Below are the code and all the weights of a small trained network. Each question names an input and a class and asks about switching units off, where a switched-off unit gives its printed mean instead of its output.

import numpy as np


def w(rows, s, z=0):
    codes = np.array(rows[::2]) - 128.0
    scale = np.full(codes.shape[1], s)
    scale[-1] = z or s
    return codes * scale


def norm(h):
    return h / np.sqrt((h * h).mean(-1, keepdims=True) + 1e-5)


def f(y):
    return y / 2 * (1 + np.tanh(0.7978845608 * (y + 0.044715 * y**3)))


def log_softmax(a):
    a = a - a.max(-1, keepdims=True)
    return a - np.log(np.exp(a).sum(-1, keepdims=True))


def net(x, mask):
    res = np.array(x, float).reshape(1, 2) / 4 @ E
    u = 0
    for l in range(3):
        y = f(norm(res) @ A[l][:, :-1].T + A[l][:, -1])
        res = res + np.where(mask[u : u + 13], y, B[l][:, -1]) @ B[l][:, :-1]
        u += 13
    return log_softmax(norm(res)[-1] @ U[:, :-1].T + U[:, -1])


A, B = {}, {}
E = w([
[187,133,57,64,102,177,162],'x0',
[71,216,171,2,121,132,7],'x1',
],0.0027)
A[0] = w([
[128,92,113,164,162,118,184,74],'0.n0',
[216,109,76,78,107,183,160,2],'0.n1',
[135,72,98,163,129,107,192,58],'0.n2',
[41,103,219,172,205,96,112,24],'0.n3',
[164,126,137,134,155,140,103,119],'0.n4',
[140,144,110,124,105,145,142,60],'0.n5',
[53,114,215,192,184,53,95,121],'0.n6',
[155,74,122,172,137,144,208,58],'0.n7',
[21,115,215,151,139,70,72,180],'0.n8',
[57,139,246,188,148,42,126,41],'0.n9',
[91,129,252,187,184,98,99,113],'0.n10',
[112,190,130,91,123,119,119,204],'0.n11',
[161,126,104,99,87,170,122,67],'0.n12',
],0.0045,0.0011)
B[0] = w([
[98,134,139,120,165,169,137,174],'0.n0',
[111,149,88,107,98,57,58,194],'0.n1',
[90,162,191,121,190,136,95,195],'0.n2',
[157,148,91,122,33,89,101,207],'0.n3',
[110,127,114,129,135,114,138,127],'0.n4',
[127,98,87,118,123,131,116,124],'0.n5',
[181,100,12,108,43,119,122,242],'0.n6',
[116,151,158,116,184,153,89,218],'0.n7',
[84,120,9,200,123,177,2,253],'0.n8',
[197,106,77,100,59,99,96,230],'0.n9',
[177,104,54,116,16,98,10,222],'0.n10',
[180,41,121,171,171,91,149,177],'0.n11',
[147,97,137,80,121,71,109,145],'0.n12',
],0.0036,0.0033)
A[1] = w([
[177,146,19,169,113,157,211,50],'1.n0',
[119,178,72,102,169,191,134,144],'1.n1',
[113,184,55,59,152,153,139,199],'1.n2',
[154,151,162,95,43,166,174,126],'1.n3',
[75,150,254,97,71,175,47,179],'1.n4',
[217,117,121,176,77,155,184,43],'1.n5',
[57,107,117,122,109,98,164,71],'1.n6',
[129,130,171,91,80,155,209,123],'1.n7',
[154,176,116,122,31,126,79,161],'1.n8',
[139,84,100,174,114,102,94,60],'1.n9',
[119,135,96,171,5,121,95,116],'1.n10',
[78,116,220,199,163,215,203,93],'1.n11',
[106,153,208,199,63,85,119,2],'1.n12',
],0.0042,0.00095)
B[1] = w([
[65,154,179,113,148,166,88,166],'1.n0',
[120,75,203,181,127,145,103,173],'1.n1',
[141,73,155,184,138,109,126,228],'1.n2',
[143,134,95,196,124,54,184,104],'1.n3',
[105,152,133,240,169,148,220,155],'1.n4',
[130,126,146,79,167,147,94,130],'1.n5',
[150,160,121,76,118,116,86,98],'1.n6',
[186,154,98,162,128,57,148,96],'1.n7',
[150,117,82,182,153,112,166,253],'1.n8',
[142,156,127,69,115,138,94,175],'1.n9',
[141,101,3,100,55,103,71,248],'1.n10',
[114,226,19,122,192,123,197,206],'1.n11',
[125,114,89,78,90,102,80,95],'1.n12',
],0.0038,0.0024)
A[2] = w([
[82,133,99,144,108,102,89,188],'2.n0',
[111,170,55,142,66,91,118,107],'2.n1',
[94,154,182,133,161,177,123,120],'2.n2',
[140,98,164,132,160,117,172,141],'2.n3',
[106,128,145,151,113,172,147,13],'2.n4',
[155,119,104,110,133,124,108,141],'2.n5',
[151,116,155,98,107,94,149,201],'2.n6',
[84,118,144,176,134,183,117,7],'2.n7',
[100,254,90,145,142,154,229,132],'2.n8',
[97,142,70,163,57,120,110,26],'2.n9',
[168,151,68,144,130,78,155,176],'2.n10',
[130,104,126,122,155,167,106,114],'2.n11',
[71,228,89,115,160,121,180,18],'2.n12',
],0.0071,0.0013)
B[2] = w([
[155,144,87,120,130,98,178,203],'2.n0',
[158,60,64,167,71,217,111,253],'2.n1',
[70,4,137,165,80,147,125,183],'2.n2',
[127,161,92,70,89,139,101,174],'2.n3',
[126,115,163,117,121,120,71,113],'2.n4',
[97,156,142,164,151,104,135,174],'2.n5',
[150,215,120,159,134,200,142,140],'2.n6',
[154,126,186,20,105,172,148,143],'2.n7',
[73,182,43,142,205,208,121,231],'2.n8',
[228,129,61,53,89,127,140,233],'2.n9',
[59,104,172,110,110,165,111,198],'2.n10',
[98,134,150,135,85,80,150,150],'2.n11',
[128,142,83,117,150,220,153,181],'2.n12',
],0.0042,0.0039)
U = w([
[66,158,86,145,207,215,171,175],'0',
[127,133,152,159,112,100,200,2],'1',
[181,253,196,88,120,123,147,129],'2',
[110,140,147,169,182,33,114,105],'3',
[134,126,145,144,132,109,167,46],'4',
[176,85,28,133,39,126,90,167],'5',
[73,18,226,119,96,140,122,145],'6',
],0.013,0.0086)

Each question gives the input, the list of numbers given to net, and the class t.
The units are the neurons (one row each of A and B). Each row of codes is followed by its name. A weight is (code - 128) times the scale printed after its matrix; where a second scale follows, it is the last column's (A, B and U).
mask holds one flag per neuron, layer by layer. A switched-off neuron (its flag False) gives its mean, the last column of its row in B, instead of its output. The means were averaged over made-up inputs and are rounded, as every weight is.
A unit's drop is (log p(t) with every unit on - log p(t) with that unit switched off) / (log p(t) with every unit on - log p(t) with every unit switched off).
unit that matters most: the unit with the biggest drop
top k neurons: the k neurons with the biggest drops, biggest first
k most important neurons of layer l: the k neurons of layer l with the biggest drops, biggest first
drop of u: that unit's drop, to one decimal
input [3,4], class 6: top 3 neurons -> [0.n9; 0.n6; 1.n10]
input [3,8], class 6: unit that matters most -> 1.n11
input [8,4], class 2: top 2 neurons -> [0.n8; 0.n10]
input [8,-3], class 6: 2 most important neurons of layer 2 -> [2.n9; 2.n8]
input [7,5], class 2: top 3 neurons -> [0.n10; 0.n8; 0.n6]
input [4,-2], class 6: top 3 neurons -> [0.n10; 0.n1; 0.n9]
input [2,3], class 6: top 3 neurons -> [0.n9; 0.n6; 0.n3]
input [6,5], class 2: top 2 neurons -> [0.n10; 0.n8]
input [4,-3], class 6: top 2 neurons -> [0.n1; 1.n1]
input [2,1], class 2: 3 most important neurons of layer 2 -> [2.n6; 2.n8; 2.n1]
input [5,8], class 6: 2 most important neurons of layer 0 -> [0.n6; 0.n10]
input [2,5], class 6: top 3 neurons -> [0.n6; 1.n11; 0.n10]
input [-2,-4], class 0: top 2 neurons -> [1.n11; 0.n8]
input [4,4], class 2: most important neuron of layer 2 -> [2.n1]
input [7,-2], class 3: 2 most important neurons of layer 2 -> [2.n1; 2.n9]
input [6,6], class 2: 2 most important neurons of layer 1 -> [1.n11; 1.n0]
input [8,8], class 2: 3 most important neurons of layer 1 -> [1.n11; 1.n0; 1.n2]
input [3,3], class 2: 3 most important neurons of layer 2 -> [2.n1; 2.n6; 2.n8]
input [6,-5], class 0: drop of 0.n3 -> 1.5
input [3,2], class 2: drop of 0.n3 -> 0.4
input [6,-4], class 6: drop of 0.n1 -> 0.9
input [6,-3], class 6: most important neuron of layer 0 -> [0.n10]
